How the elements are linked:
τ: Zik->Zil, Dar->Rak, Lan->Git, Rab->Ded, Per->Mel, Maf->Gir, Zum->Sus, Bam->Puv, Mes->Bam, Git->Dap, Luk->Dos, Tif->Mes, Nev->Maf, Rak->Fet, Zil->Vot, Gek->Lan, Rel->Zar, Paf->Fef, Sus->Rab, Mam->Paf, Fet->Ran, Vot->Pel, Fid->Nev, Fef->Per, Ruk->Gek, Sem->Ruk, Puv->Luf, Zar->Gen, Dap->Dol, Mel->Dar, Lik->Fid, Ran->Nup, Mag->Pon, Nus->Vuz, Dol->Rel, Nel->Zik, Pon->Zep, Nup->Zum, Tas->Luz, Luf->Tas, Gir->Luk, Ded->Lik, Gen->Kam, Dos->Mag, Zep->Tok, Pel->Tif, Vuz->Sem, Kam->Nel, Tok->Mam, Luz->Nus
ω: Zik->Rak, Dar->Zil, Lan->Fid, Rab->Dol, Per->Pel, Maf->Ruk, Zum->Zar, Bam->Mam, Mes->Paf, Git->Lik, Luk->Vuz, Tif->Fef, Nev->Gek, Rak->Zik, Zil->Dar, Gek->Nev, Rel->Sus, Paf->Mes, Sus->Rel, Mam->Bam, Fet->Nel, Vot->Mel, Fid->Lan, Fef->Tif, Ruk->Maf, Sem->Gir, Puv->Tok, Zar->Zum, Dap->Ded, Mel->Vot, Lik->Git, Ran->Kam, Mag->Luz, Nus->Dos, Dol->Rab, Nel->Fet, Pon->Tas, Nup->Gen, Tas->Pon, Luf->Zep, Gir->Sem, Ded->Dap, Gen->Nup, Dos->Nus, Zep->Luf, Pel->Per, Vuz->Luk, Kam->Ran, Tok->Puv, Luz->Mag

The rows follow the links: the fewer symbols apart two elements are, the more alike their rows tend to be.

Each row, then its element:
[-178  -16   72   86  -92  249  250   35  -40  119  -22   10  -11   78   54   90   62  113 -161 -119 -174 -157   27   23 -124  -92   61   10  -81   45 -162  142  119   -9  122   28  -19   36   57  108   37  153  133  -60  -36]; element Ruk
[  74  -64  -53   40   -5   73  -95   88   11  131  -59  159 -116 -242  118  -12 -114  -43   77   86   40  -66   46    1  210 -132   43  -86   68  -53  110  -21 -255   21   34   58   98    2  188  -23 -173   75   97   62 -216]; element Paf
[ 169   47 -137   -8   88   34  -25   74 -203 -164  -67  166   36   -9 -113   36  148 -122  171  -65   63  120   55   -4  105 -191    1  -92 -100 -200   19  -47  -36 -126  -41  -57  -90 -147   27 -210  -71  -84 -127   37   16]; element Zik
[  30  -37    0 -119   69 -305   69 -158  107  -58   74  -83   77  -55  -66  -80  -99  -32  198   95   73  112  -88  -67  -43   36  -43  152  -62  182   63  -67   78   -8  -83  133  -35   85  -41  -32   26   18 -250 -109  143]; element Mes
[ 174   84 -155   27   77   48 -117  111 -180 -132  -88  119   26  -10  -96   21  116  -94   97  -76   61  110   76    2  114 -141  -12 -165  -32 -220   61  -23 -102  -94  -48 -104  -29 -174   47 -233  -83 -131  -20   97  -36]; element Nel
[-174   57  -67 -146  -47 -138  245 -206  112  -86  -35 -141 -226   33  -37   91   13   42  -62  -29  -80 -105  -60   18 -131 -124   17  180 -120    2 -162   96  -97  136   31   35  -75 -124   84    1  109  -76   21  -38   54]; element Dos
[ 104   98  -86   55  -35   36 -317   71    5  -65 -131   -5 -111   26   11  -12   51 -102  -55  -12  121  -55   -8   69  132   75  -41  -98  124 -162   68  -15 -261   70   24 -112   61 -114  -78  -16   -2 -142  101  198 -120]; element Zar
[  93   28   99  100   36  -79 -232   24  -23  -71  101  -62  139   93    7  -80   11   43  -85   49   -7  122  -38   48  -37  314  -71  -69  160    3  146 -122  175  -24  -92 -153   11   75 -194   14   88  -65  118    4  124]; element Rab
[  86  -49  -46   70   17  217    4  154 -104  119  -50  237   34 -166   47  -11   -6  -17  124  -23   50  -35   69  -39  172 -203   29 -137  -40  -69   26   23 -102  -88   69   64   69   29  172  -40 -200  128  -64   31 -189]; element Per
[-107   -2  -51 -127  -49 -135  -65 -133  211   32  -30 -103 -258 -160   92  -28 -153   -9   -3  143   64 -101  -71    8   64  -13   -9  123   43   10   34  -19 -290  155   12   88   59  -70  137   28  -22  -14   67   39  -82]; element Zep
[  17  -13  -36 -137  108 -244   99 -140   28  -98   69  -35  118  -37 -111  -70  -51  -45  231   57   94  113  -61  -65  -40  -46  -24  175 -116   99   14  -66   86  -45  -45  138  -65   41  -38  -49   27  -22 -325  -88  151]; element Tif
[ -10  -92  133   30   44 -124  -20   23   40   97  165   20   -4 -190  114  -82 -185  136  -78  190 -122  146    6   -4  -19  161   54   14  125  114  202  -98  134   37  -81  -24   28  138  107   31  -43   92  173 -145   22]; element Tas
[-161   83    7    9 -142  133   30  -31  124   62 -126 -182  -41  181   33   59   92    2 -157 -122   44 -276  -38   32  -59   17  -45   80  -38   69 -213  137  -75   81  137   39   75  -10 -130  211  107   15   39   96  -68]; element Git
[ 153   52 -125   43    2   44 -204  125 -139 -109 -101   98  -41  -23  -74   15   89  -84   43  -46   58   51   71   10  147  -79  -27 -174   57 -243   87  -36 -172  -33  -64 -146    0 -183   19 -164  -83 -135   41  135  -71]; element Kam
[-161   16  -56 -143  -31 -178   12 -188  219   11  -77 -139 -273 -129   29   16 -114  -12  -17   91   44 -101  -46   13  -12  -68    9  175   -7   23  -27   33 -257  194   66   82    9  -76  107   70   23  -56   51   38  -58]; element Pon
[ -15 -131  156   87   27  -27   40   39    1  154  121   78  -24 -154  137  -32 -151  133  -91  154 -198  104   19   24  -31   75   59  -26  116   69  199  -59  163   16  -44  -29   20  114  117   -9  -52  102  226 -123   24]; element Luz

Each walk starts at a row. The symbols on each line, taken left to right, move it on to the next element.
Each answer is a row, close to the row of the element it stands for.
---
[  79  -66  -48   61   17  164  -40  161  -73  153  -38  260  -78 -202   97  -12  -67  -38  113   28   47  -27   85  -30  193 -151   63 -139    0  -71   84   14 -182  -71   21   55   68   10  204  -41 -168  129   32   53 -218]
τ τ ω τ: [  77    0  -59 -149   90 -191  140  -92  -55 -122   37   44  106  -13 -146   -8   17  -84  231  -20   78  124  -17  -80  -21 -134  -23  126 -141   25  -61  -32   78  -90  -51  130  -98  -45  -33 -111   -7  -18 -353  -92  116]
τ τ τ ω: [   2  -34  -54  -20    4  -17 -127   10  120  104  -49   69 -216 -237  107  -44 -154  -12   23  111   74  -70   27   25  149  -86   29    7   87  -37  124   10 -281   87    8   22  100  -27  177   19 -134   48  118   92 -180]
---
[  93   20 -107  -85   89  -88  117  -25 -124 -166  -11   93   79   -2 -147   12   69  -95  224  -54   69  122    7  -65    1 -180  -42   19 -159  -19  -43  -45   56  -96  -24   71 -101  -94    2 -161  -52  -73 -300  -31  110]
τ τ τ τ: [  31  -50   51  -92   81 -297   13 -142  133   -3  110  -60   87  -95    6  -83 -151   11  117  165   79  113  -87  -50  -16  121  -31  143   24  176  111  -94   59   38 -108   95   -9  100  -25   11   17   12 -179 -105  115]
τ ω: [ -53  -26  -51  -83  -30  -94 -115  -61  172  102  -60    3 -278 -209   99  -44 -133  -42   -5  133   63  -66  -27   32  127  -29   -8   36   66   14  106    1 -329  151   34   57   62  -32  138   29  -84   -2   80   74 -148]
---
[  32  116  -74   22  -77   44 -285    9   83  -42 -104  -96  -93   63   55   14   31 -101  -75  -14  132 -137  -37   84   86  103  -72  -52  108  -89   -1    9 -276   91   38 -114   72  -96  -88   87   32 -173   83  201 -125]
τ τ ω ω: [ 112   95 -114   37   -7   45 -296  108  -67 -105 -119   61  -73   10  -22  -22   58 -101    4    0   97   18   19   45  146   24  -27 -161  100 -195   87  -23 -202    3  -55 -146   16 -136  -15  -85  -32 -157   57  175  -95]
τ τ τ τ: [ 110   20 -114  -84   92  -48   72   33 -198 -172  -14  136   71   10 -150   32   94  -92  211  -48   49  140   19  -76   47 -223   -7  -40 -133 -129  -25  -45   19 -131  -50   -1  -74 -136   17 -217  -48  -96 -228   -3   48]
---
[  95   -6  100  128   57  -60 -171   84  -67  -99  100  -15   94   77  -12   -4   26   90 -155   20  -75  184  -18   48  -61  274   18 -120  151  -57  190 -103  176  -12 -131 -201  -19    9 -118  -55   66  -99  188  -21  106]
τ τ τ τ: [ -73   38   -2  -15   14  -32  264  -49 -108 -144   39  -45 -109  108  -59  146  100   99 -118  -67 -244  110   47    1 -175 -114   64   21  -70 -118  -85   48  147  -14  -29 -105 -140 -184   87 -156   78  -90  137  -98  164]
τ ω ω ω: [-133  -64   93  116  -64  258  256   78  -72  159   26   49   20  -10   86   97   20  132 -169  -88 -235  -67   86  -10 -111  -79   94  -33  -42   28  -91  114  173  -33   76   13  -42   61   94   72    7  153  213 -115  -32]
---
[  29   18   46   71   49   11   37   57 -144 -125   90   27   -4   89  -54   75   90   94 -189  -26 -204  203   51   31 -106   69   48  -90   64 -135   90  -24  226  -38 -112 -196  -76 -101   16 -160   81 -102  229  -74  119]
τ τ τ τ: [-189   73  -55 -123  -27  -89  257 -173   28  -91  -18 -128 -184   77  -55  124   23   58  -87  -60 -104  -50  -10  -19 -158 -128   43  164 -115  -29 -178   60    9   81    9   27 -129 -118   71  -51  110  -48   65  -63   96]
ω τ τ τ: [-171   21   69   54 -131  244  210    2    8  102  -75  -58  -16  133   42   77   66   62 -162 -133  -92 -209   41    2 -141  -81   22   67  -78   45 -218  170   85   11  141   57   12   39  -26  159   42  123   85   16  -42]
---
[   0  -78   93  -52   88 -293  -20 -115  117   41  160  -52   19 -142   42 -113 -198   53   58  186   28  134  -59  -28  -19  182  -13  112   44  163  163 -127  113   57 -100   95    3  139   15   26  -16   55  -33 -100   89]
ω ω τ: [  40 -115  111   -5   84 -202  -51  -42  111   92  181  -28    7 -173   67 -101 -191   72   11  210  -68  132  -35   -9   10  184   20   39  117  126  199 -100  100   34 -119    8   34  167   57   21  -24   68   95 -113   45]
τ τ τ: [ -61 -111  127  120    1  114  101   96  -57  170   98   76    6 -105  111   24  -78  154 -142   50 -231   49   79  -11  -65   54   93  -40   51   53  118   48  187  -33  -29  -27   16  128  144   18  -45  166  268 -124  -20]
---
[-110   90  -19   -3 -131  111 -109  -57  172   22 -128 -186  -82  142   25   33   76  -55 -124  -62  102 -244  -41   46  -37   87  -51   37   41    8 -149   68 -195  125  117    7   78  -22 -146  172  120  -27   39  127 -116]
τ ω τ τ: [  70   36   74  131   63  -28  -61   76 -131  -99  111    0   42   93  -26    2   59   95 -154   19 -158  190   19   61  -62  171   26  -98  109 -102  140  -83  200  -43 -129 -224  -21  -30  -18 -131   56  -82  194  -45  119]
ω ω τ ω: [-169   47   28   25 -136  203  108  -31   86  105  -89 -143  -40  168   56   67   96   28 -136 -125   -9 -239  -31   48  -90  -15  -20   53  -54   63 -230  144  -17   65  150   51   45   -2  -66  201  109   50   11   38  -64]
---
[ -81  -79  135  129  -29  185  174  102  -98  152   95   89   10  -68  112   53  -23  144 -163   -9 -225   13   88   -6  -72  -15  104  -31    6   26   -2   50  180  -25   15  -41  -15   98  147   10  -11  175  247 -110  -40]
τ τ ω τ: [-124   34  -28  -65  -15  -55  283 -107  -58 -126   24  -61 -128  107  -76  149   72   73 -136  -85 -184   23    3    5 -164 -142   41  119  -88  -58 -139   53  100   35  -14  -33 -124 -152   62  -89  108 -104   95  -70  151]
ω τ τ ω: [ -44   42   34   37   28  -12  171   13 -144 -123   45  -17  -34  108  -77  109   82  114 -180  -30 -202  146   66   15 -142  -29   47  -40  -41 -133  -13   37  196  -15  -81 -176 -120 -109   72 -169  101 -102  226  -71  133]
---
[  60  -25  -16   13   -6  210   63   84  -66   69  -70  104  253   23  -57  -24   89  -73  195 -116  145  -87   15  -53   57 -109  -32  -47 -103   86 -126   25  120 -164  101  166   25  124  -81   69  -73  143 -297   35  -60]
τ τ τ τ: [ 109   31   84   34   39  -40 -195   -6   52  -35   58 -111  225  142  -27 -126   23  -14   24   23  128    3 -106   33  -23  277  -87  -20   90  123   82  -91  139  -55  -27  -42   54  133 -277  106   60    0 -125   37   95]
ω τ ω: [  95   43   45   40  -19  -11 -159   -3   56   -4   40  -80  276  133  -34 -110   36  -56  105  -65  186  -23  -70  -18  -27  198 -104   14   39  165  -16  -42  118  -49   16   47   33  138 -261  155   72    8 -210   21   47]
